(in the rows, 128 means zero)
Each row of numbers stands for one object and depends on some of the facts below. Use the named rows to name the rest.

Named rows:
lastal: [ 73  87 155 155 136 123 161 103 125 151 152 140 149 116 149  94 146 145
 116 162 100 106 141 115 142 146 119]
bapladru: [135 148 162 144 147 124 139 148 129 127 135 153 140 121 131 127 137 125
 125 132 120 102 138 124  96 127 125]
nogri: [153 137 115 155 131 141 104 162 186 119 129 146  98 136 108 189 114 106
 124 126 152 137 110 154 137 142 120]
zarel: [118 104  92 137 113 141 119 133 175  88 121 115 132 155 117 178 106 157
 138 140 145 142 121 138 170 137 145]
murul: [147 132 103  96 113 114  86 127  83 154 127  95  83 121 147 103 126 113
 123 120 140 137 116 150 114 101 102]
stefari: [221 186 153  80 104 125 149 143 126 100  78 150 123 116 149 117 104 116
 137  83 148 138 153 108  90 126 157]
briren: [129 131 125 101 147 152 113 176 130 160 114  95  91 100 121 152 154  94
 128 121 158 134 139 142 109 122 154]
lodrul: [ 57  61 130 147 125 130  88 154 138 126 150  95 129 134 127 146 132 147
 140 183 112 134 109 157 201 150 122]
klirul: [133 112 111 161 107 115  80 156 149 146 163 121  88 132 129 140 122  87
 146 163 127 132 138 168 106 120 107]
toplam: [146 147 181 140 123 110 123 112 129 111 127 148 127 127 136 120 110 105
 138 141 115 108 148 102 109 133 123]
feva: [103 125 149 135 123 128 157 130 136 129 135 141 156 135 167 113 140 167
 123 147 109 114 153 119 131 118 121]
skiva: [135 145 177 152 141 126 151 148 129 125 137 167 142 118 130 115 143 117
 130 141 121 115 147 127  83 129 124]
trego: [119 139 151 140 121 121 137 139 134 115 134 142 146 142 135 132 132 120
 130 142 107 114 138 133 120 116 125]
dogus: [142 143 135 135 133 131 147 140 130  97 124 157 131 152 143 149 125 134
 128 143 118 125 132 128  96 112 125]
gruskebrik: [120  99 117 116 120 136 132 139 154 138 108 108 120 109 124 142 120 140
 153 101 152 152 137 116 170 145 161]
vegrom: [ 90 121 126 187 158 108 121  86 167 177 166 145 147  90  96 120 119  94
  76 102 140 107  88 128 166 159  93]
flitrek: [ 96  98 153 174 140 115 149 105 108 168 176 157 121 106 129  89 132 101
 130 151  96 127 132 139 112 133 103]
putru: [ 64  82 164 154 135 131 170 116 126 157 155 145 153 119 156  91 154 160
 125 162  98 111 146 114 138 148 119]
tovil: [ 99 117 149 158 137 102  68 115  79 177 167 134 101 122 126  91 133  94
 102 172 103 111  98 160 117 117  62]

Facts:
brustor: is of sort; pledam: belongs to class; lustas: uses
bagok | pledam c | lustas kloben,bobruk
bapladru | brustor 361 | pledam b | lustas lastal
betes | brustor 893 | pledam c
biguk | brustor 40 | pledam a
bobruk | pledam a
boflal | brustor 893 | pledam b | lustas brozur,drotam
brasku | brustor 361 | pledam c
briren | brustor 40 | pledam b | lustas lodrul,defeplol
brozi | brustor 560 | pledam c | lustas biguk
brozur | brustor 542 | pledam c
busku | brustor 560 | pledam a | lustas zovoril
dabresok | brustor 893 | pledam a
daden | brustor 40 | pledam c | lustas betes
dakivin | pledam c | lustas traras
defeplol | brustor 542 | pledam a
diba | brustor 560 | pledam a
dogus | brustor 542 | pledam a
drimum | pledam a
drotam | brustor 542 | pledam b
feva | brustor 361 | pledam a
flatro | brustor 560 | pledam b | lustas kizon
flitrek | brustor 560 | pledam a | lustas pudredrim
fuplus | brustor 893 | pledam c
gaklil | brustor 560 | pledam c | lustas pusam
gramim | brustor 542 | pledam b
gruskebrik | brustor 40 | pledam a
gudukla | brustor 560 | pledam b
guflo | brustor 40 | pledam b | lustas drimum
kibi | brustor 560 | pledam c
kizon | brustor 40 | pledam a
klamaklak | brustor 40 | pledam b
klamu | brustor 40 | pledam b | lustas brasku
klapem | brustor 893 | pledam c | lustas gudukla
klaso | brustor 893 | pledam b
klatramu | brustor 542 | pledam b
klirul | brustor 361 | pledam b | lustas lodrul,fuplus
kloben | pledam b
kotrir | pledam c | lustas lodrul,tranum,dabresok
lasorer | brustor 542 | pledam a | lustas vura,skora
lastal | brustor 560 | pledam b
limatril | brustor 361 | pledam c
lipla | brustor 361 | pledam c
lodrul | brustor 560 | pledam b
loflur | brustor 560 | pledam a | lustas traras,putru,klamaklak
mipal | pledam b
murul | brustor 40 | pledam c | lustas stolamam
nenon | brustor 40 | pledam c | lustas stolamam,tranum,pagru,stugrir
nogri | brustor 542 | pledam a | lustas zarel,sosagrok
pagru | brustor 40 | pledam a
pogum | brustor 560 | pledam c
pudredrim | brustor 361 | pledam b
pusam | brustor 893 | pledam b
putru | brustor 560 | pledam b
repem | brustor 40 | pledam c | lustas sosagrok,klatramu,saklur
rigretrul | brustor 542 | pledam c | lustas skevul
ritibur | brustor 560 | pledam b | lustas tusok,drotam,betes
saklur | brustor 40 | pledam b
skastis | brustor 560 | pledam a | lustas brozur,pogum
skevul | brustor 560 | pledam a
skiskol | brustor 40 | pledam a
skiva | brustor 361 | pledam c | lustas sugre,feva
skora | brustor 893 | pledam b
sogas | brustor 40 | pledam a
sosagrok | brustor 542 | pledam c
staplikla | brustor 893 | pledam c | lustas zarel
stefari | brustor 893 | pledam a | lustas lipla,limatril
stemo | brustor 40 | pledam b | lustas sugre
stolamam | brustor 40 | pledam b
stugrir | brustor 40 | pledam c
sugre | brustor 361 | pledam a
susul | pledam a | lustas zarel,gruskebrik
toplam | brustor 361 | pledam a | lustas sogas
tovil | brustor 560 | pledam c | lustas drimum,bobruk,stolamam
tranum | brustor 40 | pledam c
traras | brustor 40 | pledam a
trato | brustor 40 | pledam c | lustas sosagrok,dabresok,gramim,skevul
trego | brustor 361 | pledam b
tusok | brustor 40 | pledam a
vebrur | brustor 361 | pledam a | lustas diba
vegrom | brustor 560 | pledam b | lustas klatramu,drotam
vura | brustor 560 | pledam b
vuro | brustor 40 | pledam c | lustas bobruk
zarel | pledam b
zovoril | brustor 40 | pledam b

Rows to name:
No name comes twice in this set of rows, the named rows included.
[219 192  72 107 119 138 138  97 158 125 106 132 139 131  96 140 102  85
 102  37 158 130 115 128  90 107 129]  boflal
[154 167 136 121 146 125  97 143  86 102 126 129 114 147 134 124 132 112
  96 148 122 117 105 157  80  96  95]  bagok
[ 87 106 204 163 174 119 166 148 110 153 146 175 139  92 133  94 156 109
 117 147  89 113 132 122 100 151 122]  loflur
[ 66  53  98 176 104 121  91 121 165 153 168  99 111 132 105 131 124 124
 148 164 114 148 116 166 189 140 103]  skevul
[142 120  29 160 105 116 123  61 172  99 152 137 146 180  96 135  85 150
 117 105 124 148  91 145 154 107  93]  drotam
[128 105  16 160 107 138 112  58 197 140 167 127 107 175 103 167 106 141
 128 122 142 144 121 163 132  89 103]  klatramu
[165 143  69  82  77 155  87 174 169  85  77  80 111 154 114 198 105 135
 169 116 169 150 138 157 164 107 170]  dabresok
[137 124 108 122 144 164 116 173 163 176 113 107  85  85  99 169 154  74
 121  92 172 135 125 161 135 131 154]  trato
[191 128  65  85  73 125 101 151 149 103 119  77  88 162 130 149  99 131
 177 121 153 166 158 151  98  82 150]  fuplus
[150 160 104 115 147 132 166  96 141 172 122 143 158  99 113 110 129 117
  79  55 140 123 101 130 142 140 123]  daden
[ 70 116 125 165 151 135 151  94 137 141 156 142 194 121  95 121 148 142
  91 123  98 114  83 134 173 150 110]  pogum

The same objects again, as new rows of numbers:
Known rows:
bobruk: [106 118 169 127  87 132 125 171 171 209 144  93 120 130 123 139 119 124
 120 135 136 162 147 118 116  62]
skevul: [114 112 123 127  74 137 119 138 157 132 135 132 142 122 127 125 118  89
 117 137 133 164 106 157 126  64]
lodrul: [102 121 124 127  67 131 123 171 191 129 134 137 105 133 130 134 118  80
 115 140 135 146 110 149 142 160]
stefari: [158  84 122 165  94 144 121 130  90 134  95  93 108 114 141 116 143 193
 117 137 134 109 139 117 116 161]
repem: [103 111 125 123 152 158 131 125  89 128 104  95 121 130 137 105 119  67
 144 141 135 107 106 151 115  70]
kloben: [119 116 161 129 107 127 123 153 157 199 125  93 119 122 123 129 118 136
 120 135 137 155 149 119 113  65]
drotam: [ 91  86 133 131  72 140 236 122 160 155 100 110 163 137 138 127 120  78
 146 160 136 177 106 121 143  92]
lasorer: [161 126 175 130 148 125 166 133 141 148  91 121 106 116 123 108 149 246
 137 169 135 118 133 133 114 163]
briren: [104 129 123 120  81 129 124 136  88 129 112 102 103 134 128 108 119  73
 147 149 144 105 119 146 117 206]
rigretrul: [142 137 128 124 109 161 136 130  86 132  92 104 124 115 137 129 127 136
 121 159 134 146 105 148 117 116]
tusok: [ 95  85 130 129  91 128 182 118 117 147 141 102 122 152 127 109 118  73
 167 143 135 127 104 119 114 101]
nogri: [171 132 134 124 153 186 131 123  85 129  94  96 150 114 143 124 134 149
 120 155 135 155 108 156 114  76]
vebrur: [130 117 132 147 110 159 125 141  98 142  95 108 112 111 122 107 132 147
 146 137 136 107 137 121 126 134]
susul: [146 120 131 127 165 147 120 124  96 147  93  94 149 112 126 107 119 106
 120 136 134 165 124 131 109  75]
dabresok: [108 114 120 119  74 141 118 141 105 151 128  95 130 151 130 116 117  78
 117 158 137 156 112 154 163 159]
ritibur: [ 92  89 127 127  70 124 126 126 146 138  94 109 136 135 145 108 118 146
 187 134 134 112 101 152 120  74]
vura: [122  98 164 132 105 126 121 138 212 141 119 148 112 122 122 106 137 206
 121 145 132 136 122 143 118 121]
defeplol: [128 128 124 125  75 129 155 134 134 136 100 114 110 125 127 143 123 112
 119 165 141 149 125 126 130 207]
trego: [131 115 130 153  97 161 121 134 102 149  97 112 122 122 122 107 128 122
 139 136 136 109 132 123 134 128]

Which object is each row?
No name comes twice in this set of rows, the named rows included.
[104  96 123 124  84 128 127 120 142 131  94 114 150 131 150 109 119 130
 166 136 134 108 100 156 118  70]  vegrom
[ 97  98 131 126  89 166 202 125 129 142 100 111 169 125 136 130 119  81
 122 159 135 190 103 122 136  71]  klatramu
[158  98 125 124 148 163 115 129  84 145  95  93 156 126 137 107 117 168
 116 148 136 131 108 152 121  79]  staplikla
[ 98  96 126 126 126 168 133 127  86 131 150 105 137 137 127 108 114  61
 124 147 133 157 106 127 116  76]  saklur
[104 152 122 128  74 143 125 135  97 132  93 107 104 120 124 109 133  78
 156 137 140 107 126 145 136 198]  klirul
[188  90 137 190  77 137 119 132 158 139 114 161 125 138 123 130 112 157
 119 143 134 109 108 129 116  68]  putru
[ 98  86 123 141  71 131 133 122 140 176 110  92 161 164 133 108 114 104
 123 152 135 136 105 120 157 133]  betes
[ 97  85 125 159  73 131 141 136 184 141 112 125 136 132 130 111 117 135
 146 136 135 126 102 125 122  69]  pogum
[107 106 121 123  73 128 119 142 123 151 110  96 109 154 125 111 117 114
 118 158 138 122 129 136 155 222]  fuplus
[131 130 123 122  93 170 152 136 108 133 101 114 140 116 134 140 121  93
 118 164 135 183 112 137 126 113]  gramim
[132 117 131 123 109 190 163 135 117 130 113 111 171 116 134 137 124  74
 117 165 135 213 105 132 133  76]  sosagrok
[144 105 122 144 135 127 119 132  74 154 143 124 109 133 129 108 130 186
 166 138 152 131 106 139 113 173]  stemo
[190 112 135 139 102 131 117 137 120 170  94 121 125 121 124 116 110 106
 130 145 151 104 138 119 110  77]  dakivin
[110 135 122 114 141 160 120 121  82 134 104  96 111 124 139 108 118  72
 122 145 136 110 106 168 113  98]  trato
[127 102 132 125 129 166 120 130 139 152 122 103 177 109 124 113 115  72
 111 139 134 226 132 119 114  76]  zarel

The same objects again, as new rows of numbers:
Named rows:
vuro: [134 129 106 119 130 135 140  73 121 117 172 140  75 116  96 211  72  92
 116  65 155 160 135 154 158 127 172  94  40 101  30 137]
klamu: [130 152 104 120 117 124 138  83 143 124 135 149 100 100 105 166 128 125
 119 123 165 134 143 136 159 118 187  81  72 119 102 134]
klapem: [153 154 109 117 117 128 133  84 159 123 155 151 104 122 109 144 129 120
 129 115 155 146 155 140 157 122 186  76  84  98 120 139]
kotrir: [178 145 147 137 118 116 111 101 178 125 128 151  95 113 118  97 154 128
 100  90 153 148 122 102 179 141 139  72  73 153 107 132]
rigretrul: [199 153  89 122 107  84 146  88 171 121 114 119 103 106  95 166 130 105
 136 108 130 116 154 135 141 124 165  72  68 119 166 126]
repem: [190 157 111 124 116 103 148 117 137 123 109 135 107 111  98 196 137 117
 133 115 141 107 137 159 108 123 167  75  50 111 126 131]
loflur: [111 157  56 128 120  96 154  24 139 118 180 159 109 111 110 163 116 132
 150 158 162 145 131 101 195  96 201  86  93 161 126 135]
staplikla: [192 148 121 118 139 160 129  21 124 110 117 192 116 147 117 173 138 112
 133 142 116 162 136 174 138 121 156  97  92  76  77 162]
sosagrok: [169 155 123 117 127  84 148  85 169 109  96 148 113  90 104 147 119  87
 144 106 129  96 158 169 118 133 168  83  92 126 121 127]
brasku: [ 97 165 119 123 137  96 132  98 160 113 144 159 103  94 123 140 117 111
 123  95 170 106 185 156 144 130 189  84 104 135 113 131]
trego: [104 165 122 124 138  97 130  97 158 112 144 158 103  96 124 140 119 109
 123  91 167 106 185 159 138 133 187  85 102 135 106 131]
skevul: [153 142 121 125 110  43 138 108 161 110 125 126 112  79 107 149 103 103
 144 106 146  90 149 152 121 146 168  71  78 131 158 120]
gruskebrik: [100 153 133 114 139 118 138  74 144 112 120 175 110  80 115 147 115 111
 119 120 165 113 150 169 143 130 185  95 101 122  60 132]
bobruk: [117 130 139 119 136 131 146  87 140 109 184 149  79  96 108 162  44  72
 123  40 159 136 143 164 152 138 181 101  76 136  35 136]
feva: [ 94 154 122 118 121  95 127 104 163 113 132 151 103  69 125 148  96 117
 109 100 176 115 206 159 150 136 204  81 108 110 151 138]
skiskol: [ 95 155 132 114 133 105 137  90 153 116 130 159 106  74 112 141 115 113
 118 108 175 109 152 159 145 132 188  85  93 129  76 125]
pagru: [ 93 152 133 108 125 107 129  86 156 114 128 154 106  81 108 125 134 111
 116 114 174 101 150 160 141 134 182  93 114 135  72 123]
limatril: [101 165 120 123 139  96 132  94 160 112 144 158 104  92 123 140 117 110
 123  93 169 107 186 157 141 132 189  85 105 134 110 131]
putru: [ 98 151 109 118 127  83 136  77 155 109 155 165 110  86 115 136 100 111
 142 127 167 114 154 143 164 127 195  82 106 156  93 128]

Which object is each row?
No name comes twice in this set of rows, the named rows included.
[142 134 107  89  94 142 103  58 134 114 139 132  92 129  86 138 189 117
 112 131 157 113 146 135 137 122 137 113 127 127  65 133]  murul
[114 157 121 108 129 107 135  89 180 112 126 162 104  82 110 129 114  97
 132 103 159 114 174 152 161 126 189  82 111 145  81 127]  dogus
[111 159 132 115 133  97 142 105 152 115 122 151 108  77 109 145 117 109
 124 108 168  97 151 167 128 135 186  84  86 127  89 121]  saklur
[148 155  96 112 115 126 138  78 172 120 130 153  98 110 104 155 127 110
 129 115 149 138 165 132 175 113 183  78  90 132 106 137]  lasorer
[122 131 102 107  82 127 131  98 154 126 109 130  98  53 110 193  82 140
  85 138 183 160 189 134 182 126 217  73  83  68 195 151]  stemo
[113 154 150 120 141 112 125  96 181 118 147 166 110 100 122  93 119 110
 122  93 167 133 156 150 159 146 180  73  96 115  76 127]  fuplus
[134 139 106 105 111 132 125  70 133 118 146 140  90 116  95 167 137 113
 116 112 158 130 145 143 148 121 165  98  86 120  71 135]  guflo
[119 169 125 104 130 126 136 141 183 118 130 171 101  99 107 138 122 103
 141 100 166 104 185 160 154 116 209  69  98 163  54 128]  brozur
[ 57 178  75 126 144  94 172  17 147 118 166 166 116  77 111 138 118 123
 136 146 185 118 129 124 177 102 214  98 108 151 104 121]  traras
[ 92 161 138 111 133 115 138 125 155 118 133 165 106  83 111 144 118 116
 123 108 180 105 159 163 139 127 199  80  91 144  59 125]  tusok
[104 136 131  83 104 122 104  69 146 106 137 139  99 107  93 110 177 103
 112 119 167  88 156 156 128 135 146 119 153 140  49 123]  stolamam
[136 144 137 135 138 117 113  91 170 128 126 166  93 103 117 121 148 136
  93  98 168 165 125 112 192 137 155  67  50 124  62 127]  briren
[143 138 117  96  99 131 103  65 145 115 131 137  95 127  92 124 193 122
 108 125 159 116 143 132 144 127 138 104 121 131  73 130]  nenon
[ 86 142 119 114  99  98 124 112 170 115 116 137 102  44 129 167  67 126
  90 112 187 132 236 154 167 140 228  73 112  74 207 148]  sugre

